Here is a tiny trained network, its code and every weight. The questions are about switching its units off for an input and a class, where a switched-off unit gives its printed mean instead of its output.

import numpy as np


def w(rows, s, z=0):
    codes = np.array(rows[::2]) - 128.0
    scale = np.full(codes.shape[1], s)
    scale[-1] = z or s
    return codes * scale


def f(y):
    return np.maximum(y, 0)


def log_softmax(a):
    a = a - a.max(-1, keepdims=True)
    return a - np.log(np.exp(a).sum(-1, keepdims=True))


def net(x, mask):
    res = np.array(x, float).reshape(1, 8) / 4 @ E
    y = f(res @ A[0][:, :-1].T + A[0][:, -1])
    res = res + np.where(mask, y, B[0][:, -1]) @ B[0][:, :-1]
    return log_softmax(res[-1] @ U[:, :-1].T + U[:, -1])


A, B = {}, {}
E = w([
[128,125,127],'x0',
[129,134,130],'x1',
[194,225,28],'x2',
[103,55,36],'x3',
[253,63,133],'x4',
[127,122,127],'x5',
[131,131,128],'x6',
[126,133,127],'x7',
],0.006)
A[0] = w([
[99,96,67,255],'neuron 0',
[105,94,72,247],'neuron 1',
[69,54,242,16],'neuron 2',
[137,204,166,155],'neuron 3',
[38,146,143,78],'neuron 4',
[215,77,170,84],'neuron 5',
[232,82,112,146],'neuron 6',
[146,212,206,116],'neuron 7',
[155,183,81,42],'neuron 8',
[214,91,113,140],'neuron 9',
[196,231,92,75],'neuron 10',
[209,61,109,187],'neuron 11',
[220,74,150,127],'neuron 12',
[116,71,62,239],'neuron 13',
[227,65,128,176],'neuron 14',
[97,85,53,152],'neuron 15',
[45,161,105,250],'neuron 16',
[40,148,97,242],'neuron 17',
[92,17,245,58],'neuron 18',
[54,182,92,69],'neuron 19',
[145,199,183,196],'neuron 20',
[194,93,118,71],'neuron 21',
[200,68,144,155],'neuron 22',
[137,187,187,216],'neuron 23',
[117,93,34,90],'neuron 24',
[221,241,60,60],'neuron 25',
[54,142,139,81],'neuron 26',
[160,177,41,27],'neuron 27',
[161,153,67,100],'neuron 28',
[110,46,201,89],'neuron 29',
[175,191,62,60],'neuron 30',
[139,72,176,99],'neuron 31',
[170,219,254,143],'neuron 32',
[176,189,119,93],'neuron 33',
[216,93,109,101],'neuron 34',
[90,63,242,28],'neuron 35',
],0.0068,0.003)
B[0] = w([
[204,112,215,239],'neuron 0',
[212,104,216,232],'neuron 1',
[70,102,46,219],'neuron 2',
[138,83,149,205],'neuron 3',
[125,177,136,184],'neuron 4',
[70,160,160,191],'neuron 5',
[68,188,166,226],'neuron 6',
[170,28,137,208],'neuron 7',
[65,99,63,169],'neuron 8',
[73,196,159,208],'neuron 9',
[46,68,72,226],'neuron 10',
[113,187,174,236],'neuron 11',
[63,195,163,210],'neuron 12',
[180,105,195,239],'neuron 13',
[95,195,166,240],'neuron 14',
[198,74,170,199],'neuron 15',
[158,212,190,254],'neuron 16',
[161,183,192,249],'neuron 17',
[55,141,18,244],'neuron 18',
[83,206,166,182],'neuron 19',
[154,70,149,226],'neuron 20',
[102,168,139,167],'neuron 21',
[68,217,164,211],'neuron 22',
[180,58,162,231],'neuron 23',
[172,4,164,184],'neuron 24',
[40,90,80,255],'neuron 25',
[105,202,139,172],'neuron 26',
[30,49,76,187],'neuron 27',
[99,100,116,184],'neuron 28',
[53,148,53,207],'neuron 29',
[11,107,70,200],'neuron 30',
[59,167,65,175],'neuron 31',
[182,3,159,249],'neuron 32',
[84,76,86,184],'neuron 33',
[81,172,147,194],'neuron 34',
[40,97,16,210],'neuron 35',
],0.0043,0.0038)
U = w([
[133,141,129,253],'0',
[67,107,13,20],'1',
[114,245,176,42],'2',
[156,124,131,213],'3',
[161,125,134,166],'4',
[192,20,157,62],'5',
[151,144,126,128],'6',
[154,147,116,101],'7',
],0.012,0.0048)

Each question gives the input, the list of numbers given to net, and the class t.
The units are the neurons (one row each of A and B). Each row of codes is followed by its name. A weight is (code - 128) times the scale printed after its matrix; where a second scale follows, it is the last column's (A, B and U).
mask holds one flag per neuron, in row order. A switched-off neuron (its flag False) gives its mean, the last column of its row in B, instead of its output. The means were averaged over made-up inputs and are rounded, as every weight is.
A unit's drop is (log p(t) with every unit on - log p(t) with that unit switched off) / (log p(t) with every unit on - log p(t) with every unit switched off).
The circuit of an input: a set's keep is (log p(t) with only the set's units on - log p(t) with every unit switched off) / (log p(t) with every unit on - log p(t) with every unit switched off). Starting from the 12 units with the biggest drops (on a tie, the unit counted first), units are removed one at a time, each time the one whose removal leaves the highest keep (on an exact tie, the one counted first), for as long as the keep stays at least 0.8.
units of the circuit, in order: the units of the circuit, biggest drop first
most important unit: the unit with the biggest drop
k most important neurons: the k neurons with the biggest drops, biggest first
drop when u is switched off: that unit's drop, to one decimal
input [-4,3,-2,-8,2,0,1,7], class 5: units of the circuit, in order : (neuron 32; neuron 7; neuron 23)
input [4,6,6,8,-2,-7,5,2], class 5: most important unit : neuron 24
input [-6,-8,-8,0,-7,1,4,6], class 1: units of the circuit, in order : (neuron 35; neuron 18)
input [-1,-5,-6,-6,-3,-1,3,2], class 1: units of the circuit, in order : (neuron 35; neuron 18; neuron 2)
input [3,2,-8,3,-4,-6,5,-4], class 1: units of the circuit, in order : (neuron 18; neuron 35)
input [6,-1,5,-7,3,5,3,3], class 5: 2 most important neurons : (neuron 32; neuron 7)
input [5,-1,7,-7,5,1,6,-1], class 1: 2 most important neurons : (neuron 25; neuron 10)
input [0,6,-8,-2,6,-2,-6,3], class 1: 2 most important neurons : (neuron 18; neuron 35)
input [0,-3,-7,-4,-6,6,2,-6], class 1: units of the circuit, in order : (neuron 35; neuron 18)
input [-7,-6,-7,-8,-4,7,3,2], class 5: 4 most important neurons : (neuron 32; neuron 7; neuron 23; neuron 20)
input [8,-6,6,7,-5,0,-1,-7], class 3: drop when neuron 0 is switched off : 0.1
input [0,1,7,-2,-4,-3,5,2], class 1: drop when neuron 35 is switched off : -0.1
input [1,4,-8,-5,-5,-6,0,6], class 1: drop when neuron 35 is switched off : 0.3
input [-2,-2,-8,6,0,-1,7,0], class 1: most important unit : neuron 18
